Below are the code and all the weights of a small trained network. Each question names an input and a class and asks about switching units off, where a switched-off unit gives its printed mean instead of its output.

import numpy as np


def w(rows, s, z=0):
    codes = np.array(rows[::2]) - 128.0
    scale = np.full(codes.shape[1], s)
    scale[-1] = z or s
    return codes * scale


def norm(h):
    return h / np.sqrt((h * h).mean(-1, keepdims=True) + 1e-5)


def f(y):
    return y / 2 * (1 + np.tanh(0.7978845608 * (y + 0.044715 * y**3)))


def log_softmax(a):
    a = a - a.max(-1, keepdims=True)
    return a - np.log(np.exp(a).sum(-1, keepdims=True))


def net(x, mask):
    res = np.array(x, float).reshape(1, 5) / 4 @ E
    u = 0
    for l in range(2):
        y = f(norm(res) @ A[l][:, :-1].T + A[l][:, -1])
        res = res + np.where(mask[u : u + 5], y, B[l][:, -1]) @ B[l][:, :-1]
        u += 5
    return log_softmax(norm(res)[-1] @ U[:, :-1].T + U[:, -1])


A, B = {}, {}
E = w([
[3,186,154,66,133,183,96,140],'x0',
[134,120,118,114,144,124,110,110],'x1',
[208,127,242,78,37,24,68,144],'x2',
[114,103,138,145,120,138,155,178],'x3',
[111,165,135,139,118,143,90,118],'x4',
],0.0068)
A[0] = w([
[111,64,183,198,142,135,175,37,199],'0.n0',
[84,192,75,218,253,126,208,90,131],'0.n1',
[161,116,124,207,235,193,200,71,66],'0.n2',
[89,70,138,85,157,220,132,86,72],'0.n3',
[156,92,174,227,200,138,140,87,12],'0.n4',
],0.0053,0.0011)
B[0] = w([
[2,202,204,150,154,152,125,109,150],'0.n0',
[152,163,166,130,74,101,172,173,255],'0.n1',
[189,148,155,110,182,141,69,93,216],'0.n2',
[128,152,99,100,122,86,225,130,165],'0.n3',
[122,85,150,182,131,165,87,107,148],'0.n4',
],0.0097,0.0055)
A[1] = w([
[166,96,145,164,120,79,139,130,242],'1.n0',
[11,139,146,10,141,190,150,112,129],'1.n1',
[180,147,164,111,105,153,143,41,160],'1.n2',
[207,81,109,254,146,180,109,85,146],'1.n3',
[123,187,41,192,207,248,196,101,3],'1.n4',
],0.0081,0.002)
B[1] = w([
[75,191,102,115,192,180,114,129,187],'1.n0',
[101,139,56,164,72,123,201,63,220],'1.n1',
[87,82,102,100,123,163,151,190,175],'1.n2',
[57,155,44,164,27,120,193,95,216],'1.n3',
[200,68,202,96,174,100,4,170,254],'1.n4',
],0.011,0.0078)
U = w([
[114,142,22,185,45,126,254,22,254],'0',
[191,109,212,23,166,136,55,193,2],'1',
],0.0089,0.00051)

Each question gives the input, the list of numbers given to net, and the class t.
The units are the neurons (one row each of A and B). Each row of codes is followed by its name. A weight is (code - 128) times the scale printed after its matrix; where a second scale follows, it is the last column's (A, B and U).
mask holds one flag per neuron, layer by layer. A switched-off neuron (its flag False) gives its mean, the last column of its row in B, instead of its output. The means were averaged over made-up inputs and are rounded, as every weight is.
A unit's drop is (log p(t) with every unit on - log p(t) with that unit switched off) / (log p(t) with every unit on - log p(t) with every unit switched off).
The circuit of an input: a set's keep is (log p(t) with only the set's units on - log p(t) with every unit switched off) / (log p(t) with every unit on - log p(t) with every unit switched off). Starting from all 10 units, units are removed one at a time, each time the one whose removal leaves the highest keep (on an exact tie, the one counted first), for as long as the keep stays at least 0.8.
circuit, biggest first: the units of the circuit, biggest drop first
unit that matters most: the unit with the biggest drop
top k neurons: the k neurons with the biggest drops, biggest first
top k neurons in layer l: the k neurons of layer l with the biggest drops, biggest first
drop of u: that unit's drop, to one decimal
input [2,4,2,-3,-2], class 0: top 4 neurons -> (1.n4 0.n2 0.n1 0.n4)
input [7,-6,4,-7,2], class 0: unit that matters most -> 1.n1
input [-3,-5,-5,-8,-5], class 1: top 2 neurons -> (1.n4 0.n0)
input [-3,-1,3,7,5], class 0: top 2 neurons -> (1.n4 0.n1)
input [5,-5,-7,3,7], class 1: top 2 neurons in layer 1 -> (1.n4 1.n3)
input [-7,-3,-8,7,3], class 1: top 2 neurons in layer 1 -> (1.n4 1.n1)
input [5,-2,5,0,5], class 0: top 3 neurons -> (1.n4 0.n2 0.n1)
input [6,-7,5,3,-8], class 0: top 2 neurons in layer 1 -> (1.n4 1.n1)
input [-8,-4,7,-1,4], class 0: top 2 neurons -> (1.n4 0.n1)
input [-3,-2,-5,-5,4], class 1: top 2 neurons -> (1.n4 1.n1)
input [8,-5,6,-7,3], class 0: top 2 neurons -> (1.n4 1.n1)
input [0,4,-8,8,-6], class 1: drop of 1.n4 -> 0.2
input [3,2,-4,7,6], class 1: drop of 1.n3 -> 2.3
input [-1,3,-7,-8,0], class 1: drop of 1.n3 -> 0.0
input [5,-3,-8,1,3], class 1: circuit, biggest first -> (1.n4)
input [4,-4,3,-5,-2], class 0: drop of 1.n4 -> 0.4
